Below are the code and all the weights of a small trained network. Each question names an input and a class and asks about switching units off, where a switched-off unit gives its printed mean instead of its output.

import numpy as np


def w(rows, s, z=0):
    codes = np.array(rows[::2]) - 128.0
    scale = np.full(codes.shape[1], s)
    scale[-1] = z or s
    return codes * scale


def f(y):
    return np.maximum(y, 0)


def log_softmax(a):
    a = a - a.max(-1, keepdims=True)
    return a - np.log(np.exp(a).sum(-1, keepdims=True))


def net(x, mask):
    res = np.array(x, float).reshape(1, 4) / 4 @ E
    y = f(res @ A[0][:, :-1].T + A[0][:, -1])
    res = res + np.where(mask, y, B[0][:, -1]) @ B[0][:, :-1]
    return log_softmax(res[-1] @ U[:, :-1].T + U[:, -1])


A, B = {}, {}
E = w([
[20,192,103,95,145],'x0',
[191,203,225,49,188],'x1',
[67,39,214,99,134],'x2',
[127,150,154,72,1],'x3',
],0.0099)
A[0] = w([
[116,175,157,78,178,129],'neuron 1',
[239,53,141,171,135,123],'neuron 2',
[145,168,136,84,152,90],'neuron 3',
[169,130,148,96,194,122],'neuron 4',
[94,151,156,74,20,157],'neuron 5',
[142,193,153,61,184,119],'neuron 6',
[70,84,81,178,94,117],'neuron 7',
[149,203,81,122,82,99],'neuron 8',
[149,153,86,147,156,105],'neuron 9',
[41,199,110,94,145,87],'neuron 10',
[105,109,91,138,94,80],'neuron 11',
[138,185,193,114,91,121],'neuron 12',
[189,88,119,129,99,76],'neuron 13',
[117,101,98,202,128,127],'neuron 14',
[163,201,82,176,146,119],'neuron 15',
[116,125,109,151,120,254],'neuron 16',
[160,155,190,143,155,86],'neuron 17',
[69,108,70,202,98,131],'neuron 18',
[13,103,168,80,152,103],'neuron 19',
[123,117,131,188,218,161],'neuron 20',
[151,206,141,93,160,130],'neuron 21',
[83,97,68,126,109,83],'neuron 22',
[157,183,74,174,169,128],'neuron 23',
[165,136,159,102,36,85],'neuron 24',
[132,157,140,106,54,86],'neuron 25',
[109,65,189,118,147,70],'neuron 26',
[129,185,169,63,215,90],'neuron 27',
[70,147,87,104,213,138],'neuron 28',
[77,96,132,73,140,117],'neuron 29',
[182,78,108,77,61,104],'neuron 30',
[65,65,208,152,168,122],'neuron 31',
[135,148,144,64,30,67],'neuron 32',
[118,179,152,103,7,89],'neuron 33',
[102,96,108,158,120,96],'neuron 34',
[142,217,76,165,135,111],'neuron 35',
[168,196,61,95,66,106],'neuron 36',
[69,112,67,173,88,104],'neuron 37',
[174,82,109,172,240,77],'neuron 38',
[129,102,107,177,113,84],'neuron 39',
[148,126,100,162,214,72],'neuron 40',
[129,202,214,29,138,100],'neuron 41',
[155,138,150,80,128,88],'neuron 42',
[141,155,171,135,130,93],'neuron 43',
[106,128,130,175,229,95],'neuron 44',
[201,137,94,145,122,122],'neuron 45',
[27,205,97,68,129,131],'neuron 46',
[146,44,193,134,131,130],'neuron 47',
[205,142,205,173,123,120],'neuron 48',
],0.012,0.0094)
B[0] = w([
[127,144,100,139,89,197],'neuron 1',
[153,195,172,177,149,227],'neuron 2',
[92,131,117,131,99,165],'neuron 3',
[101,170,88,128,93,181],'neuron 4',
[172,127,95,92,191,249],'neuron 5',
[112,155,99,114,69,210],'neuron 6',
[99,166,123,122,107,226],'neuron 7',
[87,99,168,85,139,191],'neuron 8',
[92,111,177,97,159,164],'neuron 9',
[212,196,221,244,183,205],'neuron 10',
[53,150,90,139,109,166],'neuron 11',
[112,150,96,127,116,188],'neuron 12',
[133,170,163,181,152,164],'neuron 13',
[125,169,111,128,103,200],'neuron 14',
[98,83,189,94,120,197],'neuron 15',
[207,180,155,100,88,234],'neuron 16',
[91,139,111,132,99,163],'neuron 17',
[121,142,99,135,55,238],'neuron 18',
[112,126,186,95,151,212],'neuron 19',
[174,137,86,97,176,214],'neuron 20',
[119,126,129,138,93,199],'neuron 21',
[72,144,85,138,78,182],'neuron 22',
[106,90,173,84,129,199],'neuron 23',
[121,146,107,127,168,190],'neuron 24',
[119,142,89,101,175,178],'neuron 25',
[97,93,161,118,126,168],'neuron 26',
[80,131,93,137,69,210],'neuron 27',
[194,137,129,140,169,201],'neuron 28',
[122,97,172,112,125,173],'neuron 29',
[133,148,110,148,183,184],'neuron 30',
[109,95,165,92,120,207],'neuron 31',
[120,137,92,112,169,199],'neuron 32',
[137,121,61,102,192,220],'neuron 33',
[82,154,117,112,107,168],'neuron 34',
[87,98,186,91,123,198],'neuron 35',
[102,99,182,101,158,207],'neuron 36',
[105,155,122,120,96,218],'neuron 37',
[122,152,80,114,182,207],'neuron 38',
[98,125,131,147,110,167],'neuron 39',
[104,131,87,107,171,178],'neuron 40',
[103,145,117,126,97,238],'neuron 41',
[93,133,110,127,122,156],'neuron 42',
[83,130,106,127,116,147],'neuron 43',
[149,127,52,88,187,193],'neuron 44',
[115,109,206,123,115,180],'neuron 45',
[180,181,193,177,168,243],'neuron 46',
[124,116,205,109,118,196],'neuron 47',
[142,179,154,168,108,186],'neuron 48',
],0.011,0.012)
U = w([
[54,183,73,150,3,92],'0',
[113,132,51,93,207,118],'1',
[137,193,201,243,128,133],'2',
[57,70,224,57,105,104],'3',
[193,150,152,93,54,250],'4',
[140,65,134,214,91,99],'5',
],0.012,0.011)

Each question gives the input, the list of numbers given to net, and the class t.
The units are the neurons (one row each of A and B). Each row of codes is followed by its name. A weight is (code - 128) times the scale printed after its matrix; where a second scale follows, it is the last column's (A, B and U).
mask holds one flag per neuron, in row order. A switched-off neuron (its flag False) gives its mean, the last column of its row in B, instead of its output. The means were averaged over made-up inputs and are rounded, as every weight is.
A unit's drop is (log p(t) with every unit on - log p(t) with that unit switched off) / (log p(t) with every unit on - log p(t) with every unit switched off).
The circuit of an input: a set's keep is (log p(t) with only the set's units on - log p(t) with every unit switched off) / (log p(t) with every unit on - log p(t) with every unit switched off). Starting from the 12 units with the biggest drops (on a tie, the unit counted first), units are removed one at a time, each time the one whose removal leaves the highest keep (on an exact tie, the one counted first), for as long as the keep stays at least 0.8.
circuit, biggest first: the units of the circuit, biggest drop first
most important unit: the unit with the biggest drop
top k neurons: the k neurons with the biggest drops, biggest first
drop of u: that unit's drop, to one decimal
input [-7,-5,-5,3], class 2: most important unit : neuron 2
input [-1,8,8,1], class 0: circuit, biggest first : neuron 27; neuron 41
input [-5,7,1,8], class 1: top 2 neurons : neuron 5; neuron 33
input [8,-4,-2,7], class 2: top 2 neurons : neuron 10; neuron 46
input [-8,2,-5,-8], class 1: top 2 neurons : neuron 38; neuron 44
input [0,-4,5,5], class 1: circuit, biggest first : neuron 5; neuron 33
input [-6,2,5,3], class 2: top 2 neurons : neuron 2; neuron 48
input [6,6,-5,2], class 0: top 2 neurons : neuron 6; neuron 27
input [-7,-3,-6,7], class 1: top 3 neurons : neuron 33; neuron 10; neuron 46
input [-5,-5,3,-5], class 0: top 4 neurons : neuron 10; neuron 46; neuron 5; neuron 18
input [-6,-1,7,-7], class 1: top 4 neurons : neuron 38; neuron 20; neuron 44; neuron 10
input [-7,6,-3,2], class 2: top 4 neurons : neuron 2; neuron 48; neuron 18; neuron 13
input [3,1,-8,7], class 3: top 3 neurons : neuron 36; neuron 8; neuron 35
input [-4,1,5,-6], class 1: most important unit : neuron 38
input [8,3,-7,-5], class 2: top 3 neurons : neuron 10; neuron 46; neuron 28
input [-2,6,-8,7], class 3: top 2 neurons : neuron 36; neuron 8
input [-4,-2,-5,1], class 3: top 2 neurons : neuron 10; neuron 46
input [-8,-1,8,4], class 2: drop of neuron 2 : 1.3
input [2,6,-7,0], class 3: drop of neuron 15 : 0.3
input [3,-6,-2,-5], class 0: drop of neuron 18 : 0.2
input [-1,5,-5,0], class 0: most important unit : neuron 6
